Below is a small trained network, with its code and all its weights. Each question gives an input and a class and asks what happens when units are switched off, that is, made to give their printed mean instead of their output.

import numpy as np


def w(rows, s, z=0):
    codes = np.array(rows[::2]) - 128.0
    scale = np.full(codes.shape[1], s)
    scale[-1] = z or s
    return codes * scale


def norm(h):
    return h / np.sqrt((h * h).mean(-1, keepdims=True) + 1e-5)


def f(y):
    return np.maximum(y, 0)


def log_softmax(a):
    a = a - a.max(-1, keepdims=True)
    return a - np.log(np.exp(a).sum(-1, keepdims=True))


def net(x, mask):
    res = np.array(x, float).reshape(1, 2) / 4 @ E
    u = 0
    for l in range(4):
        y = f(norm(res) @ A[l][:, :-1].T + A[l][:, -1])
        res = res + np.where(mask[u : u + 5], y, B[l][:, -1]) @ B[l][:, :-1]
        u += 5
    return log_softmax(norm(res)[-1] @ U[:, :-1].T + U[:, -1])


A, B = {}, {}
E = w([
[97,155,86,241,69],'x0',
[53,243,254,187,206],'x1',
],0.0056)
A[0] = w([
[2,171,143,118,178,33],'0.n1',
[155,162,73,230,40,28],'0.n2',
[194,72,161,82,80,213],'0.n3',
[109,25,218,150,249,20],'0.n4',
[46,145,119,98,69,5],'0.n5',
],0.0078,0.0014)
B[0] = w([
[187,212,123,108,32,223],'0.n1',
[183,99,191,253,147,253],'0.n2',
[29,108,166,219,209,228],'0.n3',
[144,124,150,196,75,200],'0.n4',
[238,194,52,177,103,138],'0.n5',
],0.0047,0.0053)
A[1] = w([
[113,218,57,130,53,203],'1.n1',
[175,54,104,75,116,108],'1.n2',
[154,135,86,202,215,3],'1.n3',
[207,103,122,149,127,156],'1.n4',
[183,78,227,1,159,37],'1.n5',
],0.0096,0.0021)
B[1] = w([
[166,114,175,118,208,216],'1.n1',
[103,160,94,137,96,224],'1.n2',
[87,116,119,137,159,212],'1.n3',
[113,192,95,133,127,220],'1.n4',
[154,112,116,247,122,254],'1.n5',
],0.011,0.0043)
A[2] = w([
[57,218,126,183,115,118],'2.n1',
[112,143,151,111,135,5],'2.n2',
[202,179,173,63,161,148],'2.n3',
[182,79,172,107,141,176],'2.n4',
[73,150,77,107,10,155],'2.n5',
],0.012,0.0018)
B[2] = w([
[104,101,68,38,130,254],'2.n1',
[87,176,192,105,4,135],'2.n2',
[110,79,101,65,129,171],'2.n3',
[53,88,91,238,115,140],'2.n4',
[184,144,2,57,85,168],'2.n5',
],0.0081,0.0092)
A[3] = w([
[52,248,197,62,136,66],'3.n1',
[86,208,117,136,156,171],'3.n2',
[148,138,153,190,116,160],'3.n3',
[175,176,98,218,190,2],'3.n4',
[120,49,57,109,156,187],'3.n5',
],0.011,0.0035)
B[3] = w([
[160,152,1,124,101,227],'3.n1',
[132,79,185,111,121,202],'3.n2',
[38,107,36,167,136,178],'3.n3',
[89,57,167,243,89,213],'3.n4',
[113,172,225,53,169,254],'3.n5',
],0.0071,0.0079)
U = w([
[131,170,26,29,136,254],'0',
[47,55,143,191,174,254],'1',
[66,76,221,55,227,225],'2',
[225,162,244,99,61,2],'3',
[219,167,190,116,153,2],'4',
[166,142,189,93,60,2],'5',
],0.011,0.0046)

Each question gives the input, the list of numbers given to net, and the class t.
The units are the neurons (one row each of A and B). Each row of codes is followed by its name. A weight is (code - 128) times the scale printed after its matrix; where a second scale follows, it is the last column's (A, B and U).
mask holds one flag per neuron, layer by layer. A switched-off neuron (its flag False) gives its mean, the last column of its row in B, instead of its output. The means were averaged over made-up inputs and are rounded, as every weight is.
A unit's drop is (log p(t) with every unit on - log p(t) with that unit switched off) / (log p(t) with every unit on - log p(t) with every unit switched off).
The circuit of an input: a set's keep is (log p(t) with only the set's units on - log p(t) with every unit switched off) / (log p(t) with every unit on - log p(t) with every unit switched off). Starting from the 12 units with the biggest drops (on a tie, the unit counted first), units are removed one at a time, each time the one whose removal leaves the highest keep (on an exact tie, the one counted first), for as long as the keep stays at least 0.8.
circuit, biggest first: the units of the circuit, biggest drop first
most important unit: the unit with the biggest drop
top k neurons: the k neurons with the biggest drops, biggest first
top k neurons in layer l: the k neurons of layer l with the biggest drops, biggest first
drop when u is switched off: that unit's drop, to one decimal
input [3,5], class 0: circuit, biggest first => (1.n5, 3.n1)
input [2,6], class 0: most important unit => 3.n1
input [4,5], class 0: top 2 neurons => (1.n5, 3.n1)
input [2,0], class 2: top 2 neurons => (1.n5, 2.n1)
input [-1,3], class 2: top 3 neurons in layer 1 => (1.n1, 1.n4, 1.n5)
input [1,4], class 0: top 4 neurons => (1.n5, 3.n1, 2.n3, 2.n2)
input [-1,1], class 2: top 2 neurons => (2.n3, 1.n5)
input [5,6], class 0: top 2 neurons => (1.n5, 3.n1)
input [-5,5], class 0: top 2 neurons in layer 0 => (0.n1, 0.n4)
input [0,1], class 2: top 2 neurons => (2.n3, 1.n1)
input [0,0], class 2: top 2 neurons => (0.n4, 1.n2)
input [-3,-3], class 2: top 2 neurons => (0.n3, 0.n1)
input [0,3], class 2: top 2 neurons in layer 1 => (1.n1, 1.n4)
input [-7,-2], class 1: circuit, biggest first => (1.n5)
input [-7,-4], class 1: top 2 neurons => (1.n5, 0.n3)
input [-2,3], class 2: top 3 neurons in layer 0 => (0.n2, 0.n3, 0.n1)
input [5,7], class 0: drop when 1.n5 is switched off => 1.0
input [1,1], class 2: drop when 0.n1 is switched off => 0.1
input [0,-2], class 2: drop when 0.n3 is switched off => 1.0
input [5,8], class 0: drop when 3.n1 is switched off => 0.8
input [-1,-1], class 2: most important unit => 0.n3
